Below are the code and all the weights of a small trained network. Each question names an input and a class and asks about switching units off, where a switched-off unit gives its printed mean instead of its output.

import numpy as np


def w(rows, s, z=0):
    codes = np.array(rows[::2]) - 128.0
    scale = np.full(codes.shape[1], s)
    scale[-1] = z or s
    return codes * scale


def f(y):
    return y / 2 * (1 + np.tanh(0.7978845608 * (y + 0.044715 * y**3)))


def log_softmax(a):
    a = a - a.max(-1, keepdims=True)
    return a - np.log(np.exp(a).sum(-1, keepdims=True))


def net(x, mask):
    res = np.array(x, float).reshape(1, 7) / 4 @ E
    y = f(res @ A[0][:, :-1].T + A[0][:, -1])
    res = res + np.where(mask, y, B[0][:, -1]) @ B[0][:, :-1]
    return log_softmax(res[-1] @ U[:, :-1].T + U[:, -1])


A, B = {}, {}
E = w([
[200,119,136,35,155,112,133,141,108,46,106],'x0',
[93,69,76,128,216,195,121,109,131,163,164],'x1',
[75,96,88,94,104,115,124,126,84,78,94],'x2',
[59,80,139,96,134,133,130,156,132,97,123],'x3',
[100,141,137,103,157,128,127,86,5,186,206],'x4',
[56,175,75,180,54,114,135,141,137,164,137],'x5',
[141,124,161,111,165,133,131,154,143,121,175],'x6',
],0.016)
A[0] = w([
[144,153,65,102,136,135,124,143,126,126,126,59],'n0',
[153,168,136,105,60,88,89,175,151,126,117,94],'n1',
[51,121,122,124,110,100,138,92,37,198,188,20],'n2',
[127,124,123,158,116,111,149,101,132,141,115,85],'n3',
[172,105,138,114,115,101,106,173,172,156,160,1],'n4',
[164,98,168,67,140,99,125,177,112,22,108,84],'n5',
[139,52,108,42,118,94,119,113,119,14,69,52],'n6',
[106,134,141,126,98,139,132,127,136,110,136,56],'n7',
[156,118,122,115,173,111,130,77,87,173,144,120],'n8',
[118,121,114,130,114,123,104,128,79,173,131,30],'n9',
[142,203,125,179,8,73,135,106,135,98,58,50],'n10',
[56,73,93,158,119,149,110,141,149,165,121,89],'n11',
[200,122,151,116,204,141,124,92,116,153,149,35],'n12',
[76,76,71,154,131,144,124,131,180,146,100,40],'n13',
],0.011,0.0091)
B[0] = w([
[125,148,67,99,158,79,141,96,124,131,104,130],'n0',
[137,139,102,132,50,71,231,128,117,115,133,194],'n1',
[25,228,175,133,89,152,35,101,53,155,203,212],'n2',
[92,143,173,161,97,134,83,169,131,126,120,140],'n3',
[112,200,110,171,177,106,153,93,150,94,195,139],'n4',
[96,108,204,66,154,169,202,182,124,6,117,242],'n5',
[69,142,141,19,172,146,35,88,129,24,2,249],'n6',
[131,67,177,137,138,95,143,64,111,138,93,131],'n7',
[170,78,119,86,72,177,78,172,40,180,164,170],'n8',
[82,158,148,110,159,101,124,201,141,77,179,148],'n9',
[190,137,86,222,52,46,142,122,67,162,28,243],'n10',
[78,79,103,216,137,154,162,147,109,165,82,208],'n11',
[220,73,162,61,148,116,122,99,123,210,147,177],'n12',
[105,36,83,169,145,181,151,116,167,109,90,193],'n13',
],0.0071,0.021)
U = w([
[64,73,100,182,131,185,131,137,177,166,106,199],'0',
[55,166,135,134,108,148,100,123,80,171,171,154],'1',
[167,152,177,97,133,102,205,176,180,91,181,79],'2',
[157,155,119,162,55,79,152,134,121,131,72,238],'3',
[233,105,149,83,161,157,117,121,98,172,162,82],'4',
[125,152,5,99,149,135,119,102,143,104,114,84],'5',
[134,122,150,57,144,141,137,138,132,60,76,160],'6',
[182,160,193,166,171,158,119,136,239,173,154,3],'7',
],0.014,0.0039)

Each question gives the input, the list of numbers given to net, and the class t.
The units are the neurons (one row each of A and B). Each row of codes is followed by its name. A weight is (code - 128) times the scale printed after its matrix; where a second scale follows, it is the last column's (A, B and U).
mask holds one flag per neuron, in row order. A switched-off neuron (its flag False) gives its mean, the last column of its row in B, instead of its output. The means were averaged over made-up inputs and are rounded, as every weight is.
A unit's drop is (log p(t) with every unit on - log p(t) with that unit switched off) / (log p(t) with every unit on - log p(t) with every unit switched off).
The circuit of an input: a set's keep is (log p(t) with only the set's units on - log p(t) with every unit switched off) / (log p(t) with every unit on - log p(t) with every unit switched off). Starting from the 12 units with the biggest drops (on a tie, the unit counted first), units are removed one at a time, each time the one whose removal leaves the highest keep (on an exact tie, the one counted first), for as long as the keep stays at least 0.8.
units of the circuit, in order: the units of the circuit, biggest drop first
k most important neurons: the k neurons with the biggest drops, biggest first
drop of u: that unit's drop, to one decimal
input [-2,0,-7,5,-8,-1,-3], class 0: units of the circuit, in order	[n13]
input [0,-4,-5,-2,-3,1,8], class 2: units of the circuit, in order	[n11; n6]
input [-4,-1,-7,5,-8,-4,-2], class 7: units of the circuit, in order	[n6; n10]
input [-3,8,8,0,1,-7,8], class 4: units of the circuit, in order	[n12; n8]
input [-3,2,-8,2,-4,0,1], class 7: units of the circuit, in order	[n6; n10]
input [-1,0,-3,5,-3,-1,1], class 0: 2 most important neurons	[n6; n5]
input [-7,-1,2,-1,-1,-3,-6], class 0: 2 most important neurons	[n1; n11]
input [7,7,7,-8,5,-6,-4], class 4: 2 most important neurons	[n12; n8]
input [6,5,6,4,0,8,-3], class 5: 3 most important neurons	[n5; n6; n0]
input [2,-4,-8,-3,6,5,-2], class 1: 2 most important neurons	[n2; n8]
input [-3,-2,-3,4,2,-5,5], class 4: drop of n13	0.0
input [0,4,2,3,7,-6,-2], class 1: drop of n5	0.1
